Here is a tiny trained network, its code and every weight. The questions are about switching its units off for an input and a class, where a switched-off unit gives its printed mean instead of its output.

import numpy as np


def w(rows, s, z=0):
    codes = np.array(rows[::2]) - 128.0
    scale = np.full(codes.shape[1], s)
    scale[-1] = z or s
    return codes * scale


def norm(h):
    return h / np.sqrt((h * h).mean(-1, keepdims=True) + 1e-5)


def f(y):
    return np.maximum(y, 0)


def log_softmax(a):
    a = a - a.max(-1, keepdims=True)
    return a - np.log(np.exp(a).sum(-1, keepdims=True))


def net(x, mask):
    res = np.array(x, float).reshape(1, 5) / 4 @ E
    u = 0
    for l in range(2):
        y = f(norm(res) @ A[l][:, :-1].T + A[l][:, -1])
        res = res + np.where(mask[u : u + 10], y, B[l][:, -1]) @ B[l][:, :-1]
        u += 10
    return log_softmax(norm(res)[-1] @ U[:, :-1].T + U[:, -1])


A, B = {}, {}
E = w([
[38,76,163,100,190,135,60],'x0',
[125,130,123,132,130,127,131],'x1',
[78,159,226,88,169,159,229],'x2',
[122,170,178,111,2,36,193],'x3',
[129,126,127,125,129,127,129],'x4',
],0.0086)
A[0] = w([
[130,196,132,100,96,111,157,3],'0.n0',
[111,163,137,39,125,57,44,5],'0.n1',
[146,135,191,154,204,255,196,127],'0.n2',
[115,42,188,162,52,18,154,169],'0.n3',
[69,148,209,189,114,55,111,139],'0.n4',
[31,32,164,145,145,79,95,183],'0.n5',
[228,116,121,110,114,158,165,133],'0.n6',
[213,117,15,95,190,166,8,142],'0.n7',
[72,158,135,205,131,31,66,10],'0.n8',
[11,85,147,122,156,190,69,199],'0.n9',
],0.0074,0.0049)
B[0] = w([
[120,47,97,96,118,169,112,153],'0.n0',
[119,30,143,107,63,157,175,144],'0.n1',
[142,95,200,198,104,157,130,232],'0.n2',
[142,149,115,112,49,102,117,246],'0.n3',
[157,149,106,85,92,160,175,201],'0.n4',
[81,120,181,109,149,102,72,229],'0.n5',
[73,163,134,181,118,149,124,178],'0.n6',
[119,158,71,38,125,110,193,253],'0.n7',
[131,4,170,106,78,157,131,146],'0.n8',
[139,135,91,177,166,82,78,255],'0.n9',
],0.011,0.0069)
A[1] = w([
[145,86,166,75,87,135,115,54],'1.n0',
[52,165,221,77,89,97,177,28],'1.n1',
[110,177,225,60,147,142,134,2],'1.n2',
[115,3,153,169,102,121,146,90],'1.n3',
[197,55,132,131,123,191,190,160],'1.n4',
[110,204,172,137,86,85,165,229],'1.n5',
[198,174,116,108,169,186,224,202],'1.n6',
[136,111,134,99,41,93,115,3],'1.n7',
[118,189,127,56,101,60,127,4],'1.n8',
[138,94,185,184,180,210,139,179],'1.n9',
],0.012,0.0039)
B[1] = w([
[97,133,183,115,84,132,168,168],'1.n0',
[85,85,3,50,201,168,148,227],'1.n1',
[183,113,53,158,191,43,56,166],'1.n2',
[154,139,111,22,30,186,138,167],'1.n3',
[143,228,142,129,140,96,160,168],'1.n4',
[164,116,76,125,187,137,62,255],'1.n5',
[118,145,181,67,59,182,206,196],'1.n6',
[133,148,190,182,106,105,146,213],'1.n7',
[133,117,182,207,223,153,91,198],'1.n8',
[98,107,191,226,97,111,141,209],'1.n9',
],0.011,0.01)
U = w([
[203,199,37,49,115,187,236,149],'0',
[95,72,60,65,199,50,35,253],'1',
[253,219,106,210,51,38,84,42],'2',
[107,49,157,34,28,59,56,147],'3',
[115,206,228,220,111,176,213,82],'4',
[62,40,228,223,202,132,53,45],'5',
],0.014,0.0058)

Each question gives the input, the list of numbers given to net, and the class t.
The units are the neurons (one row each of A and B). Each row of codes is followed by its name. A weight is (code - 128) times the scale printed after its matrix; where a second scale follows, it is the last column's (A, B and U).
mask holds one flag per neuron, layer by layer. A switched-off neuron (its flag False) gives its mean, the last column of its row in B, instead of its output. The means were averaged over made-up inputs and are rounded, as every weight is.
A unit's drop is (log p(t) with every unit on - log p(t) with that unit switched off) / (log p(t) with every unit on - log p(t) with every unit switched off).
most important unit: the unit with the biggest drop
k most important neurons: the k neurons with the biggest drops, biggest first
k most important neurons of layer l: the k neurons of layer l with the biggest drops, biggest first
drop when u is switched off: that unit's drop, to one decimal
input [4,2,2,2,-2], class 1: most important unit : 0.n5
input [-5,1,1,-7,0], class 4: 2 most important neurons of layer 1 : [1.n1; 1.n9]
input [0,-1,1,-7,7], class 4: 2 most important neurons of layer 0 : [0.n2; 0.n3]
input [-7,7,8,-2,5], class 4: 3 most important neurons : [1.n9; 0.n2; 0.n7]
input [-1,-2,1,-4,3], class 4: 2 most important neurons : [0.n2; 0.n3]
input [-5,-3,-8,0,-8], class 0: 3 most important neurons of layer 0 : [0.n7; 0.n5; 0.n9]
input [5,-3,1,8,-7], class 1: 2 most important neurons of layer 1 : [1.n1; 1.n5]
input [0,-2,6,1,-7], class 0: 2 most important neurons : [1.n1; 0.n5]
input [3,-6,1,7,5], class 1: 3 most important neurons : [1.n1; 0.n2; 1.n5]
input [0,-7,0,-8,6], class 0: 2 most important neurons : [0.n7; 1.n6]
input [-5,-6,2,-6,-4], class 4: 2 most important neurons : [0.n2; 1.n9]
input [-2,-5,2,6,-6], class 0: 2 most important neurons of layer 0 : [0.n5; 0.n9]
input [0,1,-6,-2,-1], class 0: 2 most important neurons of layer 0 : [0.n7; 0.n5]
input [-1,-3,0,-8,-2], class 0: most important unit : 0.n7
input [4,6,2,1,-8], class 1: 3 most important neurons : [0.n4; 1.n9; 0.n5]
input [-5,8,-3,-8,-3], class 0: drop when 0.n7 is switched off : 1.6
input [4,1,3,4,-4], class 1: drop when 1.n1 is switched off : 0.1
input [3,-5,-7,1,1], class 3: drop when 1.n5 is switched off : 0.6
